Both labels of each row:
[  8   3   8 -18  -8   4   8 -21   3  21  -4  -2  -3   4 -12  -3   3  -5
   2   6  -3   3  21   2 -18   3 -40   9  -5]  z858 + Q
[ -1   2   6  -4  -6   3  21 -10  11  35 -15  11  10  -1  -6  -3   3  28
 -15   3 -23  -6  14  -2 -21 -15  36 -13  18]  z365 + H
[ -2  -3  -3 -10   6  -8  12 -19  -5  -7   1  -8  -5   3  14  -7  13 -13
 -18  12 -12  -1  16   2 -14  -3 -26  38 -27]  Z388 + Q
[  3 -10  -5   9  17  -2  -5  -5   0  15  -5   0  -2  -9  -9  -5   9  -4
 -18   8  -6  -8  11  -7 -24  12 -44  36 -16]  Z388 + Q
[  1  -5  -4  -6 -21  -7  -2 -46 -11 -15  -3 -16   5  -3 -11  -4  14 -40
  -4  -4  12 -13  24   2 -29  19 -15  28 -19]  Z930 + Q
[  0  -2  -5  -5  13   6   2   2  -2   9   1   5   1  -5  12  -6   5 -14
 -19   7  -6  -4   2  -9 -22   9 -50  22 -27]  Z388 + Q
[  7 -13   3  15  30   0 -28   6  -3  -9   5  -5 -12   4 -42 -10   0   6
  -3  -1 -29 -17  25  -1  12  15 -38  62 -14]  Z388 + H
[ 13  -1  -7  -4  -8   5  -4 -30 -10  13  -5   4  -1  -4 -17  -6   1  -3
  -5   3   7  -6  27   1 -28   9 -67  28 -12]  Z388 + Q
[ -1  -8 -14  37  11   2 -45   0  -3 -14  -2 -17   1  17  -9   4   5 -28
 -16  10  22  -6  -5  -6 -25   4 -32  -4  -9]  Z930 + Q
[  0  -5  48  17 -17  -5 -26 -28  -8 -28  -1  -7   9  -7 -22  -2   7 -24
  -9  -2  11   2  30   3  13  21  -7  13   4]  Z930 + Q
[  4  -4   0 -15  -7  -3   7  -5   1 -12   4   7   3 -19  12   2  -1  -9
  -7  -4  -9   6  15   0   2   9 -43  22 -12]  Z388 + Q
[  3  -1   1   2   3   4  11  -1   1  15   5   2   3 -10   3  -1  -1   5
  -3   6  -7   1 -15   1 -12   3 -50  18  -6]  Z388 + Q
[  2   8  20  33 -16 -11 -18 -30  -2   2   3  18  10 -53 -55 -16 -23  28
  33  -5  18   1  34   2  22  25 -77  -1  22]  Z388 + Q
[ -1   0  -1  15 -10  -5 -13 -23 -11 -27  -2 -13   8  -1 -12  -3  -5 -30
 -11  -6  19  -7  11   1 -21   2  -3  16 -11]  Z930 + Q
[  1  -1  -2  54  14  -2 -49 -15 -15 -16   0 -22 -15  -1 -49 -11  -3 -13
  -1   1  30 -17  21  -2 -27  11 -85  34 -17]  Z388 + Q
[  4  -4  -8  14  14   6 -11 -24  -3   8  -1  -9  -2  -4  -7  -8   2 -11
 -22   6 -20 -13  34   0 -17  13 -57  45 -25]  Z388 + Q
[  1  -8  -4 -22  13   4   2  -3   2  -2   7   0  -7   3 -20  -8   9  -8
   1   8 -22 -11  17   7 -10  17 -34  58 -25]  Z388 + H
[ -4  -5   7 -10  -2  -4  19 -16  -2   0   9   2   6 -25   8  -9  -2  -1
  -9  -2 -21  26  24   1   5  14 -46  27 -22]  Z388 + Q
[  4  -7  -5  12  -8  -1 -20 -17  -5  10  -4  -8   0   2 -21  -1   1 -11
   8  -2  17   1  15   0 -22   1 -47  -8  -9]  z858 + Q
[ -5  -3  -7  12  11   3 -18 -13  -5 -14 -12 -24  -9  25   5  -5  12 -20
 -25   0 -19  -4  24   6   5   1   7  15 -13]  Z930 + L
[ -1  14  -5   3  -7   2   1  -6   4   1   8  -2   1  18   0   2  14  -7
 -23   0 -16   2  17   1   5  -2  51  -3   7]  Z930 + H
[  8  -6   0  15  -1   4  -3 -10   6  23  -6   5  10 -15 -21   2  -6  12
 -11  26 -14  -1  24   1 -14   7 -28  -8   9]  z365 + Q
[ -2  14   1 -53 -51  -8  26 -60 -11 -28   6   3  10  -5  -2   5  -3 -37
  14  -1  13   8  34  12   0  12   7  19  -7]  Z930 + Q
[  2   1  -1 -16   7   4  -4   4  -5  20   9  16  -2   2 -18  -3 -14  12
  -6  -9  -2  -9   0   1  -6   8 -11  27  -4]  Z388 + H
[ -2  -4  -8 -22  -2  12 -13  16   4   2   7   3  -3  25 -11   3   7  -5
  11  -1   1 -36  -9   0   2 -11   7  -7  -1]  z858 + H
[ -3  -6  -5  14  -2  -1 -42 -17  -2   5  -1  -7  -3  -2 -24  -7  -6  -6
   2  -1  11  -6  22   1 -15   9 -83  33 -11]  Z388 + Q
[  6   2  -2  -6 -33  -4   9 -28  -7 -25  -5   1   9   3   1   6   6 -20
  -5   1  13   5  11   3   0   7  49 -18  12]  Z930 + Q
[  7  -2  -3  -2 -10   0   9 -19  11 -19  -5  -5   4   1   7   2  12 -25
 -19   2 -10   2  14  -1  -5   7  35   8  -7]  Z930 + Q
[  0 -12   4   9  17 -10  -5 -18 -10 -18  -4 -25  -8  -9 -12 -13 -27 -21
 -15   1 -15  -4  19   3  -4  13 -60  54 -32]  Z388 + Q
[  1  -6   9 -14 -16  -1   1 -32  -1 -12   2   0   6 -32 -13  -8   5 -20
  -2   4  -3   8  35   4   1  33 -78  43 -24]  Z388 + Q
[  1   5  -6  -1  -4   0 -17 -12  -2  -4  -2 -18   0  26   9  -5  11 -25
 -17   3  -2   4   3   2 -21   0  -7  -6  -8]  z858 + Q
[ -1   3   9   7   3   2 -18  -1   4  12  -1  -2   4  -8 -40  -2  -3  20
  11  -4 -20  -7  19   0   1   4 -15   0  12]  z858 + H
[ -1  -3   2  11   1   0  -7 -25  -8  20  -3  -4  -6  -1 -22  -5  -6   3
  12   5   6   0  16   1 -25   9 -60  21 -12]  z365 + Q
[  1 -12   2  -2  -4  -7  -8 -31 -11 -26   3 -14  -2 -31 -30 -10  -2 -19
  10   0  15  -4  23   2  -8  12 -63  40 -15]  Z388 + Q
[  1   0   6 -25 -21 -11  15 -46 -10 -29  -3 -28  -4  10  -7  -5  12 -31
 -12  -6  -8  -6  37   5  24  12  -9  55 -16]  Z930 + Q
[ -5   0   9   6   8   5  -2 -10   0  16  -5   9  -4  -4 -17   2  -5  24
   6   0 -14   6  28   4  10  -2 -62   8   4]  Z388 + L
[ -4  -8  -6  27  11  -1 -47   2 -11  -2 -19 -24 -11  27  -6   3  -1 -26
   1  -3  38  -2 -14  -8 -17  -7 -33 -19  -9]  z858 + L
[  3 -21  -8  18  24  -6 -24   6 -11 -15   4 -27 -11  11 -11 -12  16 -47
 -30   9   0 -14   6   1 -26  13 -56  76 -50]  Z388 + Q
[ -1  -8   2  17  11   9 -17  -7  -3  -7   1  -2   1 -20 -17  -6  -5  -8
   2  -6  11   0   8 -11 -10  12 -75  20 -20]  Z388 + Q
[  0  -5  -2 -11  -2   0   2 -26  -4   4   3  -5   1  -8 -18  -1   3 -11
   9   0   7  -8  17   5 -43   3 -45  22 -20]  z365 + Q
[  3   2   5 -17  -9  -7  19 -30  -6  -5   2   6   4 -22  -5 -10   2   1
  -1   2   1   0  31   6  -8  14 -42  39 -13]  Z388 + Q
[ -4  -6  10   2   6  -3 -16 -21  -7 -12   3 -17 -20   7 -17  -6  -8  -3
  13  -5 -10   1  20  20  18   9 -59  39 -18]  Z388 + L
[  2   1   9   8 -11  -3  -4 -21 -16   6  -1   6  -8 -26 -35 -18 -16  21
  25  -3  13   5  29   5   3  24 -64   5  11]  Z388 + Q
[ -4  -2   8  -2  -3  -6   3 -16  -1  -8   4 -12 -10  11  -1  -7   1  -9
  -1   2  -3   4  15   7  -3  14 -61  36 -16]  Z388 + Q
[  0  10  -9 -33 -23   5  16 -22   1  -5   0   8  16   8 -20   1   7 -12
   7  -5  -6  -2  10   5  -7   6  39  10  11]  Z930 + H
[  1   6  -6  -5 -12  13  -5  -9 -17  13   1   4   2   9  -5  -1  -3  -8
   6  16  16  -1   5   0 -20   1 -16 -10   3]  z858 + Q
[ -1  -6  -9 -11   2   6 -10  -9  -4 -13   1  -2   1  19 -21   3  10 -27
 -13   1   3 -12   2   0 -12   4  29  27  -9]  Z930 + H
[  1 -12 -13  24  -3  -9 -17 -30  -5 -28  -9 -16   4  -5 -17  -2  13 -28
 -25  -1  -5  -8  36   1  -6  14  10  25  -9]  Z930 + Q
[ -2 -10  -2   0   4   1  11 -22  -9  -5   1  -6  -1 -14  -3 -11   2 -16
 -12  11  -4  -9  22   0 -15  18 -67  54 -28]  Z388 + Q
[  0  -2   7 -24 -14  -9  26 -37  -8 -12  -2  -7  -4 -14   4  -7  -2 -25
   5  18  12  -4  15   9 -13  12 -50  50 -29]  Z388 + Q
[ -2   7   0 -19 -18   3  17 -31   4  24  -4   5   8 -13 -13  -4  -3   9
   2   2   5  -1  28  -1 -16   5 -32   4  -1]  z365 + Q
[  1  -9   4  10   5  -8  -7 -19 -11 -15   0 -12  -2 -10  10 -12   6 -20
 -12   4   6   0  13  -5 -14  -4 -65  42 -31]  Z388 + Q

Both labels of each row:
[ -2  13 -12  -1  -3 -10   1   5  -9  -2   8  14   1  10 -11  -9   5   2
  -5  -6  -7  -9   2  -8   4  -1  14   1   2]  Z + <76>
[ -7  -8   5   1  -5  16 -22   3 -11   8  -3  12 -31  -4  17   0  -3  14
   0  13  15   9 -18  -6   8  -7 -16  -4  -4]  G + <79>
[  5  16  -8  -3 -11 -13  11   5  -7   1   5  17   7  28 -16 -12   4  -3
  -3 -12 -13 -11   6  -8  -2  -2  21   1  -2]  Z + <76>
[ -8  -9   2   1   1  -1 -11   7  -6   5   2  12 -15  -5  -2  -3   4   6
  -2   5  11   6  -3   4   2   3  -7  -2  -2]  G + <79>
[  8   8   1  -4  -8   4  -3  -3  -6   1  -6   9 -14  17   7  -2  -4   6
   3  -1  -3   2  -9 -14   2  -7   6   2  -5]  Z + <76>
[ -2  17 -10   3  -1 -12  -2  14 -16   2   9  19   9  13 -17 -11  11  -2
  -9  -5  -9 -12   9  -1   2   3  11  -1   5]  Z + <76>
[ -8 -14   4  -2  -3  10 -13  -2  -7   5  -2  15 -28  -6   4  -2   1  12
  -5   4  15   6 -12  -2   2  -2 -10  -1  -4]  G + <79>
[-12  -6  -6   6   0  -5  -7  13  -4   1  10   9   7  -9 -12  -6   4  -2
  -3  -1   4  -7   6  10  -1   5  -5  -5   6]  G + <79>
[  0  12 -12   3   0 -13 -12  17 -19   1   7  23   2  11 -13 -11   5   1
  -2  -5 -11 -10   9  -5   1   3   9   0   6]  Z + <76>
[-14  -4  -7   0 -11   1   7  -4   0  -3  17   5  -3  -1  -6 -10   3   3
  -8  -4   4 -11  -8  -2   0  -6   3  -3   2]  Z + <79>
[  1  16   2  -3  -9  -5  -2   6  -9   5  -1   8 -15  24   7  -3  -1   5
   2   8   7   8 -13 -16  10  -8  10  -6 -10]  Z + <76>
[  3  12 -10   1   2  -4 -11   9 -15  -2   4  16  -2   7  -3  -7   3   1
  -2  -4 -13 -10   7  -9   2  -1   8   1   6]  Z + <76>
[-13  18 -15   3  -2 -12   0  10 -13  -1  17   9   4   5 -12 -12   9   2
  -9   1  -1 -13   0  -6  11  -2  12  -6   6]  Z + <79>
[ -1  15  -4  -1  -9   1  -1   5 -14   4   4  17  -9  19  -2 -10   2   4
  -5  -1  -6  -7  -7 -12   4  -6  10  -3  -1]  Z + <76>
[-14  -3  -2   6  -8  11 -14   8 -10   5  12  10  -7  -7   4  -9  -3   5
  -4   8   8  -8 -11  -2   5  -8 -10 -11   3]  G + <79>
[ -9   2   7  -2 -11   9   4  -5  -6   9   3   5 -17  10  -1  -4   9   7
 -14   7  13   2 -17  -4   6  -8   0  -5  -4]  Z + <79>
[-17   6 -11   2 -10  -1   5   2  -8  -1  16  12  -1   2 -16 -14   9   4
 -14  -3   3 -16  -5  -1   5  -5   5  -7   5]  Z + <79>
[ 6  7 -4 -2 -2 -4 -3  4 -9  0 -1 13 -5 13 -7 -5  4  2 -1 -4 -7 -3  4 -7
  1  1  8  4  1]  Z + <76>
[-13   2 -10   3  -5  -2  -2   4  -8  -2  12   9  -1  -5  -8  -9   5   3
  -7  -3   2 -10  -5  -1   5  -2   3  -5   7]  Z + <79>
[  2   8  -6   1 -10  -4  -4  15 -13   4   3  23   0  21 -10 -12   1  -1
  -1  -6  -7  -9   1  -6  -2  -2   8  -4  -2]  Z + <76>
[ -3  14  -5   0  -4  -9  14   4  -6   3  10   8  19  12 -22  -9  16  -6
 -16  -8  -8 -14  10   6   0   3  12   0   6]  Z + <79>
[-12   6  -9   0  -7  -2   4   1  -7  -1  12   9  -1   1 -12 -10   7   3
 -10  -3   1 -12  -4  -3   4  -4   8  -4   5]  Z + <79>
[  4  11  -7   2  -2  -2  -8   9  -9  -2   2   9   1   9   2  -6  -5   0
   5  -2 -11  -7   0 -10   2  -4   7  -1   2]  Z + <76>
